Below are the code and all the weights of a small trained network. Each question names an input and a target symbol and asks about switching units off, where a switched-off unit gives its printed mean instead of its output.

import numpy as np


def w(rows, s, z=0):
    codes = np.array(rows[::2]) - 128.0
    scale = np.full(codes.shape[1], s)
    scale[-1] = z or s
    return codes * scale


def norm(h):
    return h / np.sqrt((h * h).mean(-1, keepdims=True) + 1e-5)


def f(y):
    return np.maximum(y, 0)


def softmax(a):
    e = np.exp(a - a.max(-1, keepdims=True))
    return e / e.sum(-1, keepdims=True)


def log_softmax(a):
    a = a - a.max(-1, keepdims=True)
    return a - np.log(np.exp(a).sum(-1, keepdims=True))


def net(x, mask):
    ids = ['βγδεζηθλπστψ'.index(c) for c in x.split()]
    T = len(ids)
    res = E[ids] + P[:T]
    u = 0
    for l in range(2):
        r = norm(res)
        for j in range(2):
            rows = slice(2 * j, 2 * j + 2)
            q, k, v = (r @ M[l][rows].T for M in (Q, K, V))
            z = softmax(np.where(np.tri(T) > 0, q @ k.T / 2**0.5, -1e9)) @ v
            o = O[l][rows]
            res = res + np.where(mask[u + j], z, o[:, -1]) @ o[:, :-1]
        u += 2
        y = f(norm(res) @ A[l][:, :-1].T + A[l][:, -1])
        res = res + np.where(mask[u : u + 16], y, B[l][:, -1]) @ B[l][:, :-1]
        u += 16
    return log_softmax(norm(res)[-1] @ U[:, :-1].T + U[:, -1])


Q, K, V, O, A, B = {}, {}, {}, {}, {}, {}
E = w([
[152,108,60,116],'β',
[132,97,8,154],'γ',
[71,85,177,57],'δ',
[116,164,115,60],'ε',
[52,64,124,183],'ζ',
[39,181,139,110],'η',
[186,165,133,126],'θ',
[121,108,75,144],'λ',
[136,181,168,160],'π',
[157,165,125,142],'σ',
[114,115,61,155],'τ',
[158,146,178,151],'ψ',
],0.014)
P = w([
[197,192,245,73],'0',
[179,160,197,93],'1',
[181,141,154,94],'2',
[163,115,119,113],'3',
[154,87,85,123],'4',
[144,69,38,133],'5',
[121,36,20,142],'6',
[95,3,7,164],'7',
],0.0029)
Q[0] = w([
[215,116,176,107],'L0H1',
[70,64,48,72],'L0H1',
[74,125,209,179],'L0H2',
[52,130,254,117],'L0H2',
],0.031)
K[0] = w([
[233,134,164,132],'L0H1',
[50,105,89,3],'L0H1',
[170,107,178,197],'L0H2',
[230,163,179,201],'L0H2',
],0.025)
V[0] = w([
[132,12,77,189],'L0H1',
[57,187,93,255],'L0H1',
[194,64,159,253],'L0H2',
[48,247,94,226],'L0H2',
],0.0089)
O[0] = w([
[155,108,107,1,5],'L0H1',
[58,237,115,158,189],'L0H1',
[193,188,151,99,100],'L0H2',
[56,242,96,169,212],'L0H2',
],0.0083,0.0028)
A[0] = w([
[71,87,120,94,71],'L0N1',
[105,142,92,124,72],'L0N2',
[140,51,127,145,144],'L0N3',
[117,140,96,127,91],'L0N4',
[115,142,98,124,89],'L0N5',
[116,142,96,125,86],'L0N6',
[71,105,123,169,117],'L0N7',
[170,89,160,106,44],'L0N8',
[126,142,188,57,5],'L0N9',
[242,134,180,92,131],'L0N10',
[95,156,64,122,56],'L0N11',
[142,123,161,143,100],'L0N12',
[8,138,203,15,153],'L0N13',
[184,108,61,72,14],'L0N14',
[94,107,159,29,6],'L0N15',
[241,200,194,134,112],'L0N16',
],0.016,0.0031)
B[0] = w([
[105,137,180,168,158],'L0N1',
[165,111,139,108,177],'L0N2',
[127,153,160,211,181],'L0N3',
[150,111,142,111,168],'L0N4',
[154,113,140,111,168],'L0N5',
[153,111,140,109,169],'L0N6',
[81,92,75,175,200],'L0N7',
[167,163,80,119,163],'L0N8',
[152,125,194,181,145],'L0N9',
[28,140,91,113,223],'L0N10',
[189,93,153,90,219],'L0N11',
[113,126,102,121,153],'L0N12',
[94,39,195,57,178],'L0N13',
[110,177,2,117,212],'L0N14',
[60,61,160,129,155],'L0N15',
[66,218,142,70,253],'L0N16',
],0.034,0.0079)
Q[1] = w([
[111,133,115,13],'L1H1',
[36,252,91,127],'L1H1',
[172,98,121,192],'L1H2',
[84,132,219,181],'L1H2',
],0.02)
K[1] = w([
[94,138,68,5],'L1H1',
[66,238,92,138],'L1H1',
[103,84,130,183],'L1H2',
[117,171,240,129],'L1H2',
],0.02)
V[1] = w([
[207,100,149,66],'L1H1',
[158,117,147,104],'L1H1',
[225,250,144,137],'L1H2',
[106,68,129,28],'L1H2',
],0.013)
O[1] = w([
[105,77,105,248,45],'L1H1',
[120,110,136,166,87],'L1H1',
[120,184,254,222,3],'L1H2',
[179,149,16,137,188],'L1H2',
],0.008,0.0056)
A[1] = w([
[254,160,114,84,75],'L1N1',
[125,143,132,129,107],'L1N2',
[190,147,126,107,137],'L1N3',
[87,148,121,141,57],'L1N4',
[250,207,96,186,131],'L1N5',
[188,224,178,188,114],'L1N6',
[140,113,136,16,110],'L1N7',
[170,137,159,198,88],'L1N8',
[112,109,170,174,120],'L1N9',
[59,175,213,79,78],'L1N10',
[120,168,47,143,71],'L1N11',
[152,165,119,230,103],'L1N12',
[167,253,161,109,95],'L1N13',
[107,181,164,64,4],'L1N14',
[153,213,156,110,86],'L1N15',
[169,100,55,174,93],'L1N16',
],0.016,0.0043)
B[1] = w([
[151,141,158,2,191],'L1N1',
[137,121,135,122,138],'L1N2',
[142,138,144,72,160],'L1N3',
[145,151,111,136,166],'L1N4',
[202,246,110,113,189],'L1N5',
[216,58,137,171,150],'L1N6',
[23,134,94,163,231],'L1N7',
[64,107,95,126,145],'L1N8',
[117,74,139,119,156],'L1N9',
[188,200,193,85,249],'L1N10',
[187,109,169,155,237],'L1N11',
[52,189,179,138,169],'L1N12',
[120,34,204,146,203],'L1N13',
[65,198,102,109,196],'L1N14',
[124,61,183,126,179],'L1N15',
[195,102,168,174,254],'L1N16',
],0.035,0.0074)
U = w([
[180,222,132,228,134],'β',
[121,177,2,168,163],'γ',
[124,44,170,73,27],'δ',
[234,165,83,37,164],'ε',
[132,132,114,127,63],'ζ',
[62,66,32,88,162],'η',
[135,70,113,25,51],'θ',
[57,122,136,244,156],'λ',
[178,109,250,113,34],'π',
[151,125,188,117,61],'σ',
[204,31,124,172,251],'τ',
[60,244,122,89,197],'ψ',
],0.01,0.0032)

Each question gives the input, a string of symbols that net reads in full, and the target symbol t.
The units are the heads (2 rows each of Q, K, V and O) and the neurons (one row each of A and B). Each row of codes is followed by its name. A weight is (code - 128) times the scale printed after its matrix; where a second scale follows, it is the last column's (O, A, B and U).
mask holds one flag per unit, layer by layer, with each layer's heads first. A switched-off unit (its flag False) gives its mean, the last column of its rows in O or B, instead of its output. The means were averaged over made-up inputs and are rounded, as every weight is.
A unit's drop is (log p(t) with every unit on - log p(t) with that unit switched off) / (log p(t) with every unit on - log p(t) with every unit switched off).
top k neurons: the k neurons with the biggest drops, biggest first
k most important neurons of layer l: the k neurons of layer l with the biggest drops, biggest first
heads that matter: for each layer, one digit per head in row order, 1 if its drop is at least 0.15 and else 0, layers parted by /
drop of u: that unit's drop, to one decimal
input η γ γ γ γ γ θ π, target π: heads that matter => 01 / 00
input ψ η δ γ η τ π, target π: heads that matter => 11 / 00
input δ π π η, target π: heads that matter => 11 / 11
input β η ζ, target τ: heads that matter => 00 / 01
input γ ε δ π ψ τ, target β: most important neuron of layer 0 => [L0N3]
input γ η ψ ε λ π θ, target λ: heads that matter => 01 / 00
input ψ λ γ ε ψ ζ, target λ: heads that matter => 10 / 01
input γ γ θ β, target γ: heads that matter => 10 / 00
input ψ γ τ β ψ ε γ λ, target λ: heads that matter => 00 / 00
input λ λ γ λ γ η γ θ, target τ: heads that matter => 01 / 10
input γ γ η, target η: 2 most important neurons of layer 0 => [L0N14; L0N16]
input ψ ζ ε ψ γ, target λ: top 2 neurons => [L0N3; L1N12]
input β ψ ψ τ γ ψ ε, target λ: heads that matter => 11 / 00
input ψ γ ψ η γ ζ, target τ: heads that matter => 10 / 00
input ψ γ ψ γ ψ γ γ, target ε: most important neuron of layer 0 => [L0N16]
input γ γ ψ τ, target θ: 4 most important neurons of layer 0 => [L0N13; L0N16; L0N11; L0N10]
input γ δ β λ ψ γ δ ζ, target β: heads that matter => 11 / 00
input γ ψ δ π θ π ψ λ, target β: 2 most important neurons of layer 1 => [L1N5; L1N12]
input η δ γ β, target β: 2 most important neurons of layer 0 => [L0N3; L0N16]
input π λ η, target π: top 2 neurons => [L0N14; L0N16]
input ε γ ψ β, target λ: top neuron => [L0N3]
input δ η σ, target τ: 2 most important neurons of layer 0 => [L0N16; L0N13]
input η γ λ π ζ δ ψ τ, target β: 2 most important neurons of layer 0 => [L0N3; L0N13]
input ψ θ σ ψ ψ ζ λ, target η: 2 most important neurons of layer 1 => [L1N7; L1N10]
input π η σ, target τ: drop of L0N16 => 1.3
input η γ η β ψ γ γ λ, target τ: drop of L0N16 => 0.3
input γ ψ γ ψ σ γ δ γ, target β: drop of L1N12 => 0.1
input λ σ δ γ, target β: drop of L0N3 => 0.4
input γ σ ψ λ η ψ λ β, target τ: most important neuron of layer 0 => [L0N16]
